x =
[[ 11.5  -8.6  11.5  -6.6   4.3 -17.2  12.5  -7.6  17.7]
 [  6.0  -5.8  -8.0 -51.4 -20.2 -16.0 -15.4  70.5  13.2]
 [ 42.2 -13.5  62.9  11.0   4.5  -9.9 -11.9  29.4 -33.0]
 [ 72.3   6.2   2.4 -22.3 -22.4  83.0  -8.5 -54.4  26.3]
 [ 12.2  66.8 -27.9 -28.2  48.7  -9.7  -6.9 -44.3 -19.4]
 [ 42.1  -7.4 -30.1 -15.5  -4.9   3.8  28.9 -16.6  27.2]]
Rows and columns are counted from 0.
(0, 0) = 11.5
(0, 6) = 12.5
(2, 1) = -13.5
(4, 0) = 12.2
(5, 8) = 27.2
(2, 2) = 62.9
(3, 5) = 83.0
(3, 2) = 2.4
(0, 5) = -17.2
(3, 6) = -8.5
(4, 8) = -19.4
(3, 4) = -22.4
(4, 4) = 48.7
(1, 4) = -20.2
(3, 3) = -22.3
(5, 1) = -7.4
(4, 3) = -28.2
(0, 8) = 17.7
(1, 5) = -16.0
(0, 1) = -8.6
(1, 7) = 70.5
(3, 8) = 26.3
(5, 5) = 3.8
(2, 7) = 29.4
(5, 6) = 28.9
(4, 6) = -6.9
(3, 7) = -54.4
(2, 0) = 42.2

W =
[[-0.20 -0.02 -0.13 -0.11 -0.07]
 [-2.18  1.38 -0.92 -0.42  0.41]
 [-1.63  0.99 -0.70 -0.33  0.28]
 [-2.84  1.85 -1.19 -0.53  0.57]
 [-0.86  0.45 -0.40 -0.21  0.09]
 [-1.07  0.60 -0.48 -0.25  0.14]
 [-0.48  0.19 -0.25 -0.15  0.00]
 [-2.50  1.61 -1.05 -0.47  0.49]
 [-1.77  1.09 -0.76 -0.36  0.31]
 [-2.15  1.36 -0.91 -0.42  0.40]
 [-0.63  0.29 -0.31 -0.18  0.04]
 [-2.12  1.34 -0.90 -0.41  0.39]
 [-1.20  0.69 -0.53 -0.27  0.18]
 [-1.15  0.65 -0.51 -0.26  0.16]
 [-2.40  1.54 -1.01 -0.46  0.46]]
W[0,0] = -0.20
W[2,4] = 0.28
W[8] = [-1.77, 1.09, -0.76, -0.36, 0.31]
W[10,1] = 0.29
W[6,1] = 0.19
W[10] = [-0.63, 0.29, -0.31, -0.18, 0.04]
W[8,2] = -0.76
W[4,2] = -0.40
W[0] = [-0.20, -0.02, -0.13, -0.11, -0.07]
W[3,2] = -1.19
W[4,1] = 0.45
W[6,2] = -0.25
W[13] = [-1.15, 0.65, -0.51, -0.26, 0.16]
W[0,2] = -0.13
W[7,2] = -1.05
W[0,1] = -0.02
W[7,0] = -2.50
W[6] = [-0.48, 0.19, -0.25, -0.15, 0.00]
W[11,4] = 0.39
W[13,4] = 0.16
W[12,3] = -0.27
W[9,3] = -0.42
W[13,3] = -0.26
W[1,3] = -0.42
W[7,3] = -0.47
W[2,2] = -0.70
W[9,2] = -0.91
W[5,1] = 0.60
W[8,1] = 1.09
W[9] = [-2.15, 1.36, -0.91, -0.42, 0.40]
W[6,0] = -0.48
W[11,2] = -0.90

data = ((4, 7, 12, -6, -5, 12, 1, -5, 3, 16, 6, 9, -7), (-4, 0, 0, -5, -36, -10, 5, -8, 25, -20, -1, 7, 30), (-4, 1, 1, -7, -35, -8, 5, -9, 23, -19, 0, 9, 25), (8, 7, 9, 6, 22, 14, 2, 7, -8, 20, 7, 3, -10), (-3, 2, 3, -8, -32, -5, 4, -10, 20, -13, 1, 10, 20))
data[0, 0]	4
data[:, 9]	[16, -20, -19, 20, -13]
data[2, 7]	-9
data[4, 9]	-13
data[4, 8]	20
data[3]	[8, 7, 9, 6, 22, 14, 2, 7, -8, 20, 7, 3, -10]
data[0, 9]	16
data[2]	[-4, 1, 1, -7, -35, -8, 5, -9, 23, -19, 0, 9, 25]
data[:, 7]	[-5, -8, -9, 7, -10]
data[0, 2]	12
data[1]	[-4, 0, 0, -5, -36, -10, 5, -8, 25, -20, -1, 7, 30]
data[1, 8]	25
data[1, 4]	-36
data[2, 3]	-7
data[:, 6]	[1, 5, 5, 2, 4]
data[0, 10]	6
data[3, 10]	7
data[3, 12]	-10
data[4, 0]	-3
data[3, 6]	2
data[4, 5]	-5
data[3, 1]	7
data[1, 12]	30
data[2, 0]	-4
data[4]	[-3, 2, 3, -8, -32, -5, 4, -10, 20, -13, 1, 10, 20]
data[1, 6]	5

grid = [-21.3  33.0  21.7  71.9 -43.2  -1.3]
grid[-6] => -21.3
grid[-3] => 71.9
grid[-1] => -1.3
grid[-4] => 21.7

M =
[-0.05  0.17  0.15 -0.02  0.15  0.00 -0.17  0.05  0.10  0.15  0.13 -0.18
  0.07]
M[0] = -0.05
M[11] = -0.18
M[3] = -0.02
M[6] = -0.17
M[1] = 0.17

m = [[-36.5, -47.9, -44.6, 40.7, 0.9, 61.7, -3.2, -38.6, 25.7, -7.6, 34.9, 36.5, -20.7, -42.3, -44.0, 38.8], [-22.6, -21.3, -23.1, -22.0, -22.5, -17.3, -17.9, -24.2, -20.6, -11.4, -18.7, -13.6, -18.3, -22.6, -20.2, -20.2], [-55.2, 10.4, -14.1, -49.3, -54.3, -35.1, -51.2, -19.0, 50.6, 15.9, -21.3, -47.3, -20.4, 8.9, 24.4, -49.8], [-22.3, -17.9, 31.5, 8.8, 3.7, -6.3, 41.8, 24.6, 5.4, -42.2, 37.3, -25.4, 47.2, 16.3, -21.4, 19.9], [-18.1, -53.7, -38.0, 22.6, 11.1, 20.9, -4.4, -46.8, 6.0, -6.4, 7.9, 18.0, -25.1, -54.2, -52.0, 14.1]]
Indices start at 0.
(0, 0) => -36.5
(4, 14) => -52.0
(2, 0) => -55.2
(3, 4) => 3.7
(2, 5) => -35.1
(0, 7) => -38.6
(3, 1) => -17.9
(1, 3) => -22.0
(0, 12) => -20.7
(0, 15) => 38.8
(1, 2) => -23.1
(4, 7) => -46.8
(2, 8) => 50.6
(4, 9) => -6.4
(4, 2) => -38.0
(1, 6) => -17.9
(2, 7) => -19.0
(2, 2) => -14.1
(2, 3) => -49.3
(4, 8) => 6.0
(4, 11) => 18.0
(4, 0) => -18.1
(1, 1) => -21.3
(1, 12) => -18.3
(4, 13) => -54.2
(1, 4) => -22.5
(2, 6) => -51.2
(0, 2) => -44.6
(0, 14) => -44.0
(2, 9) => 15.9
(0, 5) => 61.7
(3, 2) => 31.5

B = [17.9, -10.3, 24.7, 27.9, 15.2, 6.6, 1.8, 28.8, 19.7, -17.9, 7.2, -12.5, 63.1, 23.6]
B[0] -> 17.9
B[13] -> 23.6
B[12] -> 63.1
B[8] -> 19.7
B[7] -> 28.8
B[2] -> 24.7
B[4] -> 15.2
B[3] -> 27.9
B[5] -> 6.6
